Here is a tiny trained network, its code and every weight. The questions are about switching its units off for an input and a class, where a switched-off unit gives its printed mean instead of its output.

import numpy as np


def w(rows, s, z=0):
    codes = np.array(rows[::2]) - 128.0
    scale = np.full(codes.shape[1], s)
    scale[-1] = z or s
    return codes * scale


def norm(h):
    return h / np.sqrt((h * h).mean(-1, keepdims=True) + 1e-5)


def f(y):
    return np.maximum(y, 0)


def log_softmax(a):
    a = a - a.max(-1, keepdims=True)
    return a - np.log(np.exp(a).sum(-1, keepdims=True))


def net(x, mask):
    res = np.array(x, float).reshape(1, 2) / 4 @ E
    u = 0
    for l in range(4):
        y = f(norm(res) @ A[l][:, :-1].T + A[l][:, -1])
        res = res + np.where(mask[u : u + 10], y, B[l][:, -1]) @ B[l][:, :-1]
        u += 10
    return log_softmax(norm(res)[-1] @ U[:, :-1].T + U[:, -1])


A, B = {}, {}
E = w([
[74,153,5],'x0',
[5,233,173],'x1',
],0.015)
A[0] = w([
[105,91,126,74],'0.n1',
[177,170,130,3],'0.n2',
[147,148,111,15],'0.n3',
[101,131,100,155],'0.n4',
[123,124,128,55],'0.n5',
[139,5,101,32],'0.n6',
[199,79,109,62],'0.n7',
[170,188,170,97],'0.n8',
[92,81,132,47],'0.n9',
[130,130,124,26],'0.n10',
],0.013,0.0047)
B[0] = w([
[110,124,134,128],'0.n1',
[117,138,118,128],'0.n2',
[130,133,123,128],'0.n3',
[53,74,215,201],'0.n4',
[124,147,109,128],'0.n5',
[224,179,129,245],'0.n6',
[213,206,84,253],'0.n7',
[6,90,158,186],'0.n8',
[101,121,122,128],'0.n9',
[122,134,119,128],'0.n10',
],0.026,0.0044)
A[1] = w([
[97,115,53,94],'1.n1',
[84,95,1,92],'1.n2',
[85,118,117,127],'1.n3',
[109,238,102,107],'1.n4',
[141,35,89,104],'1.n5',
[127,130,110,91],'1.n6',
[133,128,77,4],'1.n7',
[123,132,111,13],'1.n8',
[110,111,86,50],'1.n9',
[99,127,85,72],'1.n10',
],0.033,0.0043)
B[1] = w([
[107,72,155,189],'1.n1',
[178,27,172,227],'1.n2',
[130,95,36,249],'1.n3',
[118,251,179,254],'1.n4',
[60,240,80,161],'1.n5',
[169,114,145,139],'1.n6',
[219,49,161,163],'1.n7',
[132,139,149,130],'1.n8',
[93,91,136,154],'1.n9',
[89,86,150,172],'1.n10',
],0.026,0.0078)
A[2] = w([
[141,134,48,78],'2.n1',
[129,135,124,74],'2.n2',
[178,123,87,93],'2.n3',
[130,133,124,89],'2.n4',
[186,95,167,104],'2.n5',
[138,118,84,36],'2.n6',
[123,33,220,3],'2.n7',
[157,117,2,85],'2.n8',
[111,142,112,77],'2.n9',
[125,113,133,100],'2.n10',
],0.03,0.0064)
B[2] = w([
[125,127,74,163],'2.n1',
[136,126,117,128],'2.n2',
[208,27,161,218],'2.n3',
[124,129,131,128],'2.n4',
[81,36,132,254],'2.n5',
[128,172,96,137],'2.n6',
[35,4,140,248],'2.n7',
[178,188,63,199],'2.n8',
[127,165,96,153],'2.n9',
[114,124,120,143],'2.n10',
],0.039,0.0078)
A[3] = w([
[68,150,136,50],'3.n1',
[67,51,98,168],'3.n2',
[114,178,11,45],'3.n3',
[80,141,130,39],'3.n4',
[66,62,172,117],'3.n5',
[31,189,181,96],'3.n6',
[128,117,243,180],'3.n7',
[140,174,117,4],'3.n8',
[112,104,159,203],'3.n9',
[130,201,254,22],'3.n10',
],0.034,0.0028)
B[3] = w([
[179,45,89,190],'3.n1',
[86,209,83,240],'3.n2',
[152,214,215,199],'3.n3',
[155,57,106,175],'3.n4',
[46,148,97,237],'3.n5',
[254,15,95,250],'3.n6',
[63,167,115,187],'3.n7',
[84,139,97,157],'3.n8',
[104,152,82,174],'3.n9',
[121,235,188,203],'3.n10',
],0.051,0.016)
U = w([
[238,53,101,186],'0',
[12,127,50,200],'1',
[124,251,169,174],'2',
[99,87,180,3],'3',
[99,91,185,16],'4',
[89,73,239,13],'5',
],0.021,0.015)

Each question gives the input, the list of numbers given to net, and the class t.
The units are the neurons (one row each of A and B). Each row of codes is followed by its name. A weight is (code - 128) times the scale printed after its matrix; where a second scale follows, it is the last column's (A, B and U).
mask holds one flag per neuron, layer by layer. A switched-off neuron (its flag False) gives its mean, the last column of its row in B, instead of its output. The means were averaged over made-up inputs and are rounded, as every weight is.
A unit's drop is (log p(t) with every unit on - log p(t) with that unit switched off) / (log p(t) with every unit on - log p(t) with every unit switched off).
most important unit: the unit with the biggest drop
top k neurons: the k neurons with the biggest drops, biggest first
k most important neurons of layer l: the k neurons of layer l with the biggest drops, biggest first
drop of u: that unit's drop, to one decimal
input [7,7], class 0: top 4 neurons : 1.n4, 3.n6, 0.n4, 2.n7
input [2,2], class 2: 3 most important neurons of layer 0 : 0.n4, 0.n6, 0.n7
input [-7,-4], class 1: most important unit : 1.n3
input [-2,-3], class 2: top 2 neurons : 0.n7, 1.n4
input [-6,-5], class 1: 2 most important neurons of layer 3 : 3.n6, 3.n1
input [-3,0], class 2: 4 most important neurons of layer 1 : 1.n4, 1.n2, 1.n3, 1.n1
input [-2,-2], class 2: top 2 neurons : 0.n7, 1.n4
input [-3,2], class 2: 3 most important neurons of layer 1 : 1.n4, 1.n3, 1.n2
input [-7,8], class 0: top 2 neurons : 3.n6, 1.n2
input [1,2], class 2: top 2 neurons : 0.n6, 0.n4
input [0,2], class 2: top 2 neurons : 0.n6, 1.n3
input [-6,7], class 0: top 3 neurons : 1.n2, 3.n6, 0.n4
input [3,-3], class 2: top 3 neurons : 1.n4, 0.n7, 1.n2
input [-3,1], class 2: top 2 neurons : 1.n4, 0.n8
input [5,5], class 0: top 2 neurons : 1.n4, 0.n4
input [1,0], class 2: top neuron : 0.n6
input [3,-2], class 2: 3 most important neurons of layer 1 : 1.n3, 1.n4, 1.n2
input [-5,-1], class 1: drop of 1.n4 : 1.9
input [-1,6], class 0: drop of 3.n6 : 0.1
input [2,6], class 0: drop of 3.n6 : 0.3
input [1,4], class 0: top neuron : 0.n7
